Here is a tiny trained network, its code and every weight. The questions are about switching its units off for an input and a target symbol, where a switched-off unit gives its printed mean instead of its output.

import numpy as np


def w(rows, s, z=0):
    codes = np.array(rows[::2]) - 128.0
    scale = np.full(codes.shape[1], s)
    scale[-1] = z or s
    return codes * scale


def f(y):
    return y / 2 * (1 + np.tanh(0.7978845608 * (y + 0.044715 * y**3)))


def softmax(a):
    e = np.exp(a - a.max(-1, keepdims=True))
    return e / e.sum(-1, keepdims=True)


def log_softmax(a):
    a = a - a.max(-1, keepdims=True)
    return a - np.log(np.exp(a).sum(-1, keepdims=True))


def net(x, mask):
    ids = ['αγδεηθμξστφω'.index(c) for c in x.split()]
    T = len(ids)
    res = E[ids] + P[:T]
    r = res
    for j in range(3):
        rows = slice(4 * j, 4 * j + 4)
        q, k, v = (r @ M[0][rows].T for M in (Q, K, V))
        z = softmax(np.where(np.tri(T) > 0, q @ k.T / 4**0.5, -1e9)) @ v
        o = O[0][rows]
        res = res + np.where(mask[j], z, o[:, -1]) @ o[:, :-1]
    y = f(res @ A[0][:, :-1].T + A[0][:, -1])
    res = res + np.where(mask[3:19], y, B[0][:, -1]) @ B[0][:, :-1]
    return log_softmax(res[-1] @ U[:, :-1].T + U[:, -1])


Q, K, V, O, A, B = {}, {}, {}, {}, {}, {}
E = w([
[173,173,144],'α',
[87,99,146],'γ',
[179,35,144],'δ',
[184,151,138],'ε',
[222,96,140],'η',
[45,136,142],'θ',
[116,147,187],'μ',
[151,5,170],'ξ',
[87,130,146],'σ',
[139,104,88],'τ',
[187,181,94],'φ',
[125,132,14],'ω',
],0.023)
P = w([
[223,189,130],'0',
[203,15,223],'1',
[215,192,137],'2',
[204,5,219],'3',
[217,198,130],'4',
[204,3,220],'5',
[219,192,131],'6',
[197,7,223],'7',
[214,197,133],'8',
[197,6,215],'9',
],0.0046)
Q[0] = w([
[175,255,147],'h1',
[23,158,88],'h1',
[233,200,63],'h1',
[101,72,56],'h1',
[134,45,42],'h2',
[182,214,143],'h2',
[159,154,138],'h2',
[205,84,2],'h2',
[205,170,112],'h3',
[251,119,111],'h3',
[211,183,200],'h3',
[138,97,220],'h3',
],0.0089)
K[0] = w([
[182,195,161],'h1',
[1,125,129],'h1',
[181,147,43],'h1',
[90,115,41],'h1',
[139,151,50],'h2',
[133,161,105],'h2',
[164,40,191],'h2',
[221,112,77],'h2',
[200,73,24],'h3',
[218,218,97],'h3',
[239,149,196],'h3',
[131,58,52],'h3',
],0.009)
V[0] = w([
[226,139,169],'h1',
[131,50,117],'h1',
[142,225,180],'h1',
[163,172,215],'h1',
[77,134,173],'h2',
[109,74,170],'h2',
[150,128,136],'h2',
[92,2,182],'h2',
[80,214,183],'h3',
[85,162,194],'h3',
[183,69,67],'h3',
[200,109,86],'h3',
],0.0083)
O[0] = w([
[202,112,154,254],'h1',
[90,91,146,132],'h1',
[152,252,86,147],'h1',
[160,110,158,177],'h1',
[192,172,172,74],'h2',
[162,208,174,111],'h2',
[98,113,81,154],'h2',
[129,95,115,94],'h2',
[143,1,96,91],'h3',
[51,119,134,84],'h3',
[120,68,74,181],'h3',
[199,139,104,215],'h3',
],0.0044,0.0053)
A[0] = w([
[168,96,161,1],'n1',
[130,106,147,87],'n2',
[143,179,154,237],'n3',
[83,108,146,55],'n4',
[139,115,98,199],'n5',
[82,250,179,93],'n6',
[150,114,126,98],'n7',
[99,224,85,52],'n8',
[160,75,166,187],'n9',
[89,90,96,98],'n10',
[89,96,104,105],'n11',
[182,143,99,132],'n12',
[106,156,102,103],'n13',
[182,166,108,95],'n14',
[91,151,105,161],'n15',
[154,100,140,216],'n16',
],0.022,0.0089)
B[0] = w([
[27,145,156,169],'n1',
[129,106,148,138],'n2',
[113,5,115,221],'n3',
[134,185,157,150],'n4',
[169,149,109,188],'n5',
[188,58,126,174],'n6',
[91,158,105,155],'n7',
[66,89,128,160],'n8',
[116,150,90,231],'n9',
[120,128,205,154],'n10',
[142,138,195,153],'n11',
[131,167,172,253],'n12',
[89,139,114,133],'n13',
[82,144,177,244],'n14',
[36,164,88,148],'n15',
[157,170,77,220],'n16',
],0.013,0.015)
U = w([
[214,72,106,100],'α',
[164,77,162,88],'γ',
[80,108,31,157],'δ',
[42,51,85,88],'ε',
[115,213,134,82],'η',
[64,127,203,76],'θ',
[155,63,47,187],'μ',
[23,133,106,71],'ξ',
[138,99,66,250],'σ',
[246,143,65,185],'τ',
[249,182,201,123],'φ',
[153,149,36,137],'ω',
],0.013,0.015)

Each question gives the input, a string of symbols that net reads in full, and the target symbol t.
The units are the heads (4 rows each of Q, K, V and O) and the neurons (one row each of A and B). Each row of codes is followed by its name. A weight is (code - 128) times the scale printed after its matrix; where a second scale follows, it is the last column's (O, A, B and U).
mask holds one flag per unit, heads first, then neurons. A switched-off unit (its flag False) gives its mean, the last column of its rows in O or B, instead of its output. The means were averaged over made-up inputs and are rounded, as every weight is.
A unit's drop is (log p(t) with every unit on - log p(t) with that unit switched off) / (log p(t) with every unit on - log p(t) with every unit switched off).
The circuit of an input: a set's keep is (log p(t) with only the set's units on - log p(t) with every unit switched off) / (log p(t) with every unit on - log p(t) with every unit switched off). Starting from the 12 units with the biggest drops (on a tie, the unit counted first), units are removed one at a time, each time the one whose removal leaves the highest keep (on an exact tie, the one counted first), for as long as the keep stays at least 0.8.
circuit, biggest first: the units of the circuit, biggest drop first
most important unit: the unit with the biggest drop
top k neurons: the k neurons with the biggest drops, biggest first
heads that matter: for each layer, one digit per head in row order, 1 if its drop is at least 0.15 and else 0, layers parted by /
drop when u is switched off: that unit's drop, to one decimal
input ω δ φ φ γ σ α, target γ: heads that matter	100
input φ ξ σ θ γ τ θ ω, target θ: heads that matter	111
input ξ α γ α θ φ φ ε ω, target ξ: top 2 neurons	n15; n8
input τ γ φ ω, target φ: circuit, biggest first	n10; n3; n9
input φ ω τ α φ φ ε φ ω γ, target φ: heads that matter	100
input θ θ η ω γ θ θ α, target θ: circuit, biggest first	n14; h1; n1; h2
input η ξ η ξ η γ μ, target α: circuit, biggest first	n6; n3; h3
input ε η φ φ φ, target θ: heads that matter	000
input η ξ φ ξ θ θ ξ θ ω, target ξ: most important unit	n15
input μ φ γ η θ σ, target σ: top 3 neurons	n14; n12; n1
input ε ε φ σ φ θ φ γ, target φ: top 3 neurons	n3; n1; n14
input ε γ φ, target θ: top 4 neurons	n14; n8; n12; n3
input θ φ ω τ ε ξ φ θ σ, target μ: drop when n14 is switched off	0.2
input δ γ ε α σ ε α, target γ: drop when n3 is switched off	1.1
input δ η α γ τ μ φ φ σ, target μ: drop when h2 is switched off	0.0
input η γ ξ ε η ε, target η: drop when h1 is switched off	0.5
input φ σ τ, target τ: most important unit	n1
